[  2 -24  48  16   0  14  19  -7 -24   1 -17  -4   5 -12  18 -33  18  -2
  -4  -9  10  -5 -15  19  -8 -27  29  -1  19   8  -9   2  23 -32  31 -12
 -11  13  -8  12  12  -6   3  -3   5  48  -2  13  14  12   0   9]
D + z535
[  0 -14   6 -19 -20 -27  17  -4  29   6  12 -24   2 -14 -26  -3  -8  12
 -25 -24 -11 -16  -3   8   5   9 -39   8 -11  16 -15   7   1   9   7  29
  10  -8 -55  13   1   5  11   5   3   5   7  -5  29 -14 -13 -46]
K + z412
[ 10 -25  62   6   7  11  14   1 -36  -6  23 -13   0  -4   9 -10  16  -6
   3  -1  -6  18 -41  34 -14  13  45  -6  22  -2 -40  21  33  -8  10 -18
 -20  14  -1  18  33 -16  -2  29  10  40   1   7  30  15  25  31]
N + z535
[ 15 -25   9 -18  12   5   4 -12  -8 -16 -20  -7 -12 -18  39 -21 -11   3
 -17  12  -3  -1  -7   8 -18 -12  21  15  36  -3   2   4  29   1  25 -16
  52  22 -16  -3  33  12  37  14   4  31  -6 -11  81 -12  18 -72]
K + z884
[-24  -7  32  20 -17  13  23  -3   8  20 -22 -22  18  -9  -1   2   6 -11
 -10  10   7 -15  22   4   4 -13   3  -6   1  11  -4 -13   0 -12   9   6
 -24  -6   0   2  -9  -3   1  16   0  13  19  61  32   7   3 -14]
D + z412
[  4  -8  21  14 -26 -17  30   3 -21   9 -14 -13  11  -8 -23  -8   0 -26
 -15   7  -9  -7 -20  20   8  -3   3  -8 -20 -13 -50  -9   0 -11   9  13
 -30  -3 -16  17   2  36  -7  -4 -10  10  -7  23  37   8  -2 -11]
D + z412
[  9 -14  40  37   3  17   6   2  -6  -1   1 -27  17   4   8  -3  18   1
  12  -6   5   6 -13  17  -5 -10  38   5  18  -6 -23  -1   4 -20  12 -15
 -17   3  -2  27  38   8  -7  10   8  38 -29   8  -9   3   4  11]
D + z535
[ 12 -21  18 -12  28   4 -35  -1  -5 -19  -5   0 -23 -21   5  -7  -6  -7
  -4   4  20   3   3  16  -9   7  -1   0  23  -4  30   4  15  17   8 -28
   7  20 -12  11  28  -2  14   2  10  29  -4 -27  60 -10  28 -56]
K + z884
[  6 -19  26  21 -17  -4  23   2   8  17  -1 -14   1 -12  -9   0   2  -4
 -11   3  -6  -5  -8   3   0  -8  24 -21   0   6 -23  -9  12 -20  13  -8
 -13   1   2  14   0  -9  -8   5  13  19  13  20  28  -3   3  15]
D + z412
[  6 -24  51  29 -22  31  17  33   3  21   9 -34  -2  -3 -14   5 -14 -22
  -2  20 -19 -14 -14  26  -6  25  -3   7   9  -6 -45   0   8 -12  20  19
 -17  19 -12   6   8  -7 -10  25  19  21  30   4  63  -2  -5  -8]
D + z412
[ -2 -29  37  20 -23  -7  21  19  -1   3  12 -22   6 -18 -32   8 -11 -27
  -4  39 -22  -9 -10  15  16  10  -9  -7   6   6 -39   2   0  24   1   5
 -31 -12  -9  14   3 -10 -16  16  10  12   9   3  46  -1   0 -20]
D + z412
[-17 -35  29  34 -20   3  17  12  -7  31 -11 -33  -4 -17 -34   8 -15  -7
 -16  10 -39 -19  -4  22  -4  33   7  14 -24  -5 -40 -13  11 -24  62   6
 -31   6 -11  15  -9   2  -5 -18   0  21  45  36  34  10 -25  13]
N + z412
[-18 -19  37  19 -14  15  15   8  -5   9  -8  -6 -12 -18  -2   7   3 -16
 -10   3 -11  -5 -23  -4   0   9   5  -3  11  16 -43  -4  11 -10   4 -11
 -23  -3  -6  20  -3 -16 -12 -16  13   5   7  16  53   8   5  -4]
N + z412
[-11   8  27   7  -2  10  -3  -8   8  -6  33 -16   9  10   1   7   1  17
  12 -14   9  21  10 -18 -14  -3  -7   6  -8  -2  23  18 -16   5   4  22
   6   3   7 -17   1  -1  -5  24  23  10  30 -18   5  -7  -1  26]
Q + z884
[  0 -16  34  -3 -22 -12   8   3  14  30  50 -17  28  24 -74  15 -17 -28
  11  33 -46  -1 -19 -11  11  59 -38  18 -49 -18 -78  24 -17  23  -3  35
 -44 -31 -29  22 -20 -15 -18  -1  22 -29  35  -6  38  -7 -28  35]
D + z412
[ 22  -3   5 -13 -13 -10  -1  -9 -13  -6  50  -2  -8 -19 -16  -8 -17  -9
  -4  22 -23  10 -16  11  -4  11 -13 -15  20  -4 -37  15  21  39   7   4
   3   3 -11   1  21  -2   6  26  -2  10   3  -9  69  11   3 -32]
K + z884
[-14 -11  46  11 -37   5  16  11  21  36 -17 -26   6   2 -51  10 -22 -13
  -6  28 -11  11 -23 -15  15  42 -14   6 -39 -11 -55   9  -8 -16  -3  29
 -35  -4  -6   5 -15  -1  -6  -3   7 -11  51  15  54   5 -27  16]
N + z412
[-14 -22  37  25  -3  14  17   0  11   9   8 -28  10 -16 -12  -4  24   7
  -8 -10  15  -6 -15 -11  10  -5 -11  -1   8   2 -33 -12   1 -17  -4  23
 -20   1  -5  11  -1 -22   5  13  20  21  24  -4  57 -10 -52 -33]
D + z412
[ 15  12  29   3   2  11 -12  -2  -7  11  30  -8  -9  -6  -9  -1   0   1
  -9  -4 -18  23 -25  -4   8  47  35  -6  -3 -27 -46  30  53  11  -6   3
 -19  -9   4  15 -10  -3 -11  -7  21  12  19   0  23  13   6  52]
D + z535
[  6 -12  13  14 -10   2  15  12 -32  12   1 -20  -2 -17 -19   4  -7 -22
   0  14 -39   7 -19  20 -12  20  -7 -12 -13   1 -33  25  -3   8  -5  10
  58  -1   3  18  -6 -12 -10   2   5  -4  10  14  40   8 -10  -5]
D + z412
[-19  -2  47  22  -5   5  -1  -6  22   7  46 -17  27  18 -16  13  17   2
   9   7  24  22  -8 -31   3  -3   1   3 -17 -14  -7   7 -16 -10 -30  38
 -11 -10   3  -1 -16 -33 -19 -10  24   6  19   8 -16   6   4  15]
Q + z412
[  3  -6  38   9  22   7   6  -5 -24   5  -9  -1  -5 -17  11 -20  -1 -21
  13   4  -4   4 -34  14   3   4  34  -9   6   1 -30  14  10   0   3 -11
 -11  28   5  21 -32 -14  -7  -6  -3   9  -3   6  15  11  14  36]
N + z535
[-27   7  48   9   2  36  -1 -21   5   9   4 -19  22  -6  19   0  13   5
 -19   7  23   0  21 -19  -2   6  11  -7  -3   9  -1 -10 -19 -17 -38   4
 -10   7   1 -12  -4  -8  -7   8  28  29  23   5 -11 -24  -8  -1]
Q + z412
[  5  -5  47  14  -3  19   0  -2 -30   1   1  10   2  -9   7   1   7   6
  -1  -6   6  11 -64   1 -17   4  33   4   5  -3 -31  17   8  -4   5 -15
  -8  12   5  31  19   0  -5   4  40  36   1  -1  13  16   9  36]
D + z535
[-13 -32  53  18  -7   8   7  15 -17  13   6 -34  -4 -13 -19  10  -4 -30
 -14   1  -4  -4  -9  12 -16  21  11  17  -6   3 -11   5   2 -12  43  -1
 -27  22  -7   6  -1  -6 -11  -5  10  21  31  22  71  15 -12  40]
D + z535
[ -9  -9  25  18 -33  17   8   5  -8  15  14 -14   9 -10 -15  -2  -8  -2
 -12  18 -17 -11 -16  -7   8  25   5   8 -27  -4 -42   4 -16  -7  15   2
 -29 -21 -20  -4  -8   6  -7 -12   7  -1  40  16  46  -5 -14   9]
N + z412
[ -3   0  17  26  -3   6  33   5 -42  16 -10  -2   8  -6  -1   4   5  -8
  14   4 -12   7  -6  -1   0   3  26  -5  -1   1 -24  -1   1  -6  -5  -1
 -17  -5   7  60 -12  -6 -10  -2  -1  -7   5  24   0  16 -20  32]
D + z535
[  7 -33  27  -3   3   4  11  -4 -28  13   5 -10 -18 -12  14 -12  18  19
   2  -1   3   8 -17  14 -10  -7  42   2   7   2 -30  10  20  -9  12 -26
 -12   7  -4  19  14   8 -12   3   2  13 -25   3  -5   6  17   8]
D + z535
[  3 -32  15 -34 -15  -6  29  10 -21  -1 -28 -16 -12 -34  -9  -6 -11  -8
  -9  21 -14 -16   6  32 -12  11 -25 -19  21   4   4 -11  14  16  22  50
  -1  20 -28  20  16   3   8  30  -9  12  13  -1  79  -8  20 -58]
K + z412
[ 17 -13  45   8 -17  40  21  12  -9   3  27 -39  19   1 -22  -6  -2 -10
   5  11  -9   4 -29   0  -3   7   1  12 -10 -11 -59  22   3  -3 -11  -6
 -29  -6 -14  23  12 -21 -16   4   9   8   7  17  17   4   2  27]
D + z412
[  2 -16  47  37 -26   8  20  -2   3   6  12 -18   2 -21 -14   5   7 -15
 -12   9   5 -53  -2 -14   2   9   2   3  37  -6 -34  13 -13 -24  -6  17
 -22   1   3  14 -16  -3 -15   7  20  13  39   8  61   1  -8  -7]
D + z412
[-28  15  23  14  -5   1 -13  -1  19  23  31  -8  13  24 -48  31  -1  -6
  14  15 -16  -4   7 -19   4  30 -16  14 -49 -11  -1   0 -36 -14  16  20
 -15 -21   1 -14 -27  -5 -20 -16   9 -34  46  15   9  -4 -34  58]
Q + z412
[-24 -28  31  35 -22  18   8   9 -10  13 -24 -10   6 -10  -4  -9   4 -28
 -11   0  -9  -7   7  20   1  -4  17  -5  11  12  -6 -14  -1  -8  17   3
 -11   9  -6  19   2 -14   0   2   4  20  13  30  16   5  -5   0]
D + z412
[  7 -15  44  23  -5  26   6   0 -14  11   6 -18   5 -27  -6  -1   3 -14
 -12   0 -12  17 -10  -8  -7  19  17   2  13 -22 -47  11   6 -10  13  16
 -19   5   2  11   1  11 -20   3   8  14  16   6  44  11   7   6]
D + z884
[-16 -33  46   8   7  14   1  13 -21  24 -21 -30  16 -25 -11 -11 -14  -1
 -35  -3 -31 -19   7  23  -7  27  17  17 -29   3 -11 -18   3 -26  78  27
  21  16 -17   8  -1  18   8  11   5  48  48   2  50 -12 -19 -16]
D + z884
[-23  -3  39  27  -2  10   2  -4   3   5  26 -22  26  18   2  -3  42   3
   1  -3  26   6   6 -15   2  -5   4   9  -8  -4  20 -19 -21 -14  -9   5
  -9   5   5  -8  -6 -17 -16   8  28   6  18 -11 -32  -9 -13  27]
Q + z412
[-25   2  14  33  10  28 -28 -10  -6   3  -4 -18  -8  -9  32 -19  11  16
 -29 -29  18 -14  12 -18 -10  -9  19  17   5  -1  26  -9   4 -34  36   0
 -10  15   7 -11 -10   0   2   6  19  23  23   2  -4  -6  -4  -1]
Q + z884

[ 19   8  -8   7   4  22  13  -2   1  -9   7   4   0  18  12  15 -12 -14
 -15  -3   8   3  -9 -19  10  22  -1  -4  19 -45  18  10  25  15   7  -6
 -44 -25  25  29 -32   2  -7  11  13  -6 -15  13 -15 -54 -20  -3]
B + (79)
[  3  -6   3  -6 -10  32   8  16  22   3   7  -2 -10  17   4   5 -99 -21
  -9 -20 -11 -11  15 -10   8  33   8 -12   3  -1  20  -7 -14  -3  -7  -7
 -43  -3   3  20 -12  -2  -2  -6  -4   4   1  24  -5 -96 -13  17]
B + (79)
[ 20   0  -4  -8 -11 -13  11  12  -3 -13   6  24 -12  42   5  21   4  33
 -28  36 -18   1  -1 -24   7  45  32  -4   0 -31   1  11  25   8  16   8
 -21 -43   6  29 -20 -32 -15   1   8 -24 -20   1 -11 -40 -22  11]
B + (77)
[ 13  -5   2 -12  -3  -7   4   0  17  -8 -24  29 -14   6  -1  16  14  33
 -28  -3  25   8 -33 -31  13  16  -6   1   7 -13 -48  11  52  20  -2  13
 -20 -37  18 -19 -56  -2  -2  21   0 -16  -7  -6   9  42  18   7]
B + (79)
[ 11 -15  -5 -33 -19 -10 -31 -32   4  13 -26  60  11  27 -26  20 -42  54
 -32   6  -9  22  -7 -36  16  54  15   3   8 -25 -50 -10   9 -30 -14   5
   0 -47 -22   0 -42  -8  39   9   2 -31 -13  15   1  41  20  15]
C + (79)
[ 24 -16   5  -9 -12  58  12  21 -14  -4 -19   1 -18  20   8  19 -21 -32
 -24  -4 -23 -15 -18  30  -7  35  29 -13   8 -28   1 -41  12  22   8  -8
 -67   5  34  18 -41 -10   8   1  -3 -10  15  10  23 -95 -26   8]
B + (79)
[ 24   5  -6   7  -3  32  18  29  -5  -8  25   0 -22  37  21   2  25 -27
 -11 -12  10 -24 -25  -1  29  15  13  -2  -6 -18  37  -5  39  29   9  -4
 -66   3  40  21   1  -3 -13   9   5  -1   0 -13  18 -95 -26  14]
B + (79)
[ -1   4 -12 -45 -28 -15  18   6   0 -16  12  15 -33  20   4   1 -31  25
 -30  25   3  16  -8 -42 -18  45  16   7  12  -6 -17  14 -10 -16 -20  -7
 -36 -49 -12  11 -16 -19  -2 -11 -10   4 -28  15 -16   5  38   3]
C + (77)
[ 22   3 -10 -14  -5  -3  22  -1  15  -3   5  31 -23  11 -10  -5 -35  40
   6 -18  18  20 -23 -55  39  29  -8  24   0   0 -19   3   0  -6  -1   7
 -14 -46   3  -4 -46   4   1  10  -8  -3  -8  -9   3  34  25  10]
C + (77)
[ 14   0   0 -25 -20  -9  13  14  11   0  14  15 -26  36   1   0 -26  21
 -10  14   6   0 -22 -34   5  35  36   1  10 -15  17  -3 -12  -5   6  -7
 -41 -30  22  18  -9 -24 -15   4   7  11 -22   6 -19 -49  -2   9]
C + (77)
[ 20   8   4   4  -4 -13   8  -1   0 -14   6  11  15  10  -4  18 -15  50
  -8  85  14 -22 -29 -34  31  34  19 -19  -2  -9  -7  15  16   3  22   8
   2 -21 -15  -3 -30  -6   5 -10   5 -11  -1   6 -11   1 -17  12]
C + (85)
[  24   -6  -11   25    9  -76    6   -3  -13  -22    4   61   39   31
  -11   38   63  101  -15   14   28   15 -101  -70   67   35    8   12
  -19  -11    8   61   57   29   -6   43   58  -61   11  -41  -47   -8
  -19   24   11  -23    1  -31  -26  101  -30   10]
R + (79)
[ 15   4  -1  13  -9  -4  11  -8  27  -1  21  11  25  13  -4  11 -18   5
   8  -6  15  11   2 -16  32  10  13  34 -19  -8  18  10  15 -16   1 -11
 -20  -7 -22  17   6   6   1   6   2  -8  -6  -4 -18 -22 -10  43]
C + (79)
[ 30  15 -17  21  -4 -27  20  15   7   1  19  16 -10  16   6   4   3  40
  13  -8  23   3   0 -44  32  11   6  13  15 -12  26  20   5   8  -1  20
 -10 -23  10   0 -20  13 -19   7  10   5  -9  -4 -12  37  14   2]
C + (77)
[  6   4  -1  18  10 -66  11  -4   4 -13  22  23 -16  45  -7  24   8 101
  16 -17   6  38 -52 -51  30   3 -26   3 -27  -6  23  42  21  10   1  39
  48 -31  13 -30 -30  -6 -13  45   6  -7 -13 -42 -31  95 -31  -4]
R + (77)
[  1 -11  -1 -43 -20  -4  -8 -16 -17  -3 -28  26 -27  15  -9   1 -56  25
 -25  22  -7  25   7 -31 -28  48 -17   6   8 -11 -57  12 -19 -29  -6 -14
 -22 -48 -11  -9 -68  -5  10   1   1  -4 -28  25   7  54  42   2]
C + (77)
[  23   24  -17  -26  -44   29    9   20   31    9   41  -18  -20   35
    5    6  -29  -55    8   23   11   -7    8  -14   16   27   40   -1
   12   -6   47   -5   -2  -13    7  -17  -76   -8  -10   41   28   -9
  -12   -6    4    9    5   -8  -14 -101   16   10]
C + (77)
[ -1 -11   8   0  -8 -57  -3  -5 -10 -16   0  41   4   2  -8  19  12  92
   5  -5  -5  31 -19 -46  10  -3 -14  -7 -21  -7   8  31  28  20 -11  -8
  45 -23  13 -28 -17 -13  18   6  -1   3 -18   4 -37  88  12   0]
R + (83)
[ 34   0  -8   4 -13  -3   9  12  10   4   9  17 -61  29  -3   8 -48  35
  -2 -35   1  21 -12 -40  24  30  -9  18  -7  -7  23   7  -1  -3   1  15
 -13 -33  21  10 -44  -2   9  -5  -9   0  -8   2 -14 -12  -1   0]
C + (77)
[ 26   9 -15  13 -24 -41  17  11  19  -4  24  13  -7  47  -5  20 -19  57
   4  -6  30   9 -26 -49  43  37  14  37  -5   0  42  36  17  -4  11  27
  -9 -38   0   6 -22   3 -24   1  -6  -3  -7   4 -27 -34  -8  12]
C + (77)
[ 23  -3   1 -18 -16  11   7 -14   3  -5 -13  29  12  21 -15  22 -50   7
 -26   9  -8  19   1 -25  19  60  15  -4   1 -28 -27  -7  10 -24  -6 -17
 -21 -32 -14   9 -30  -8  15   2  11 -14 -11  27 -13 -11  12  22]
C + (79)
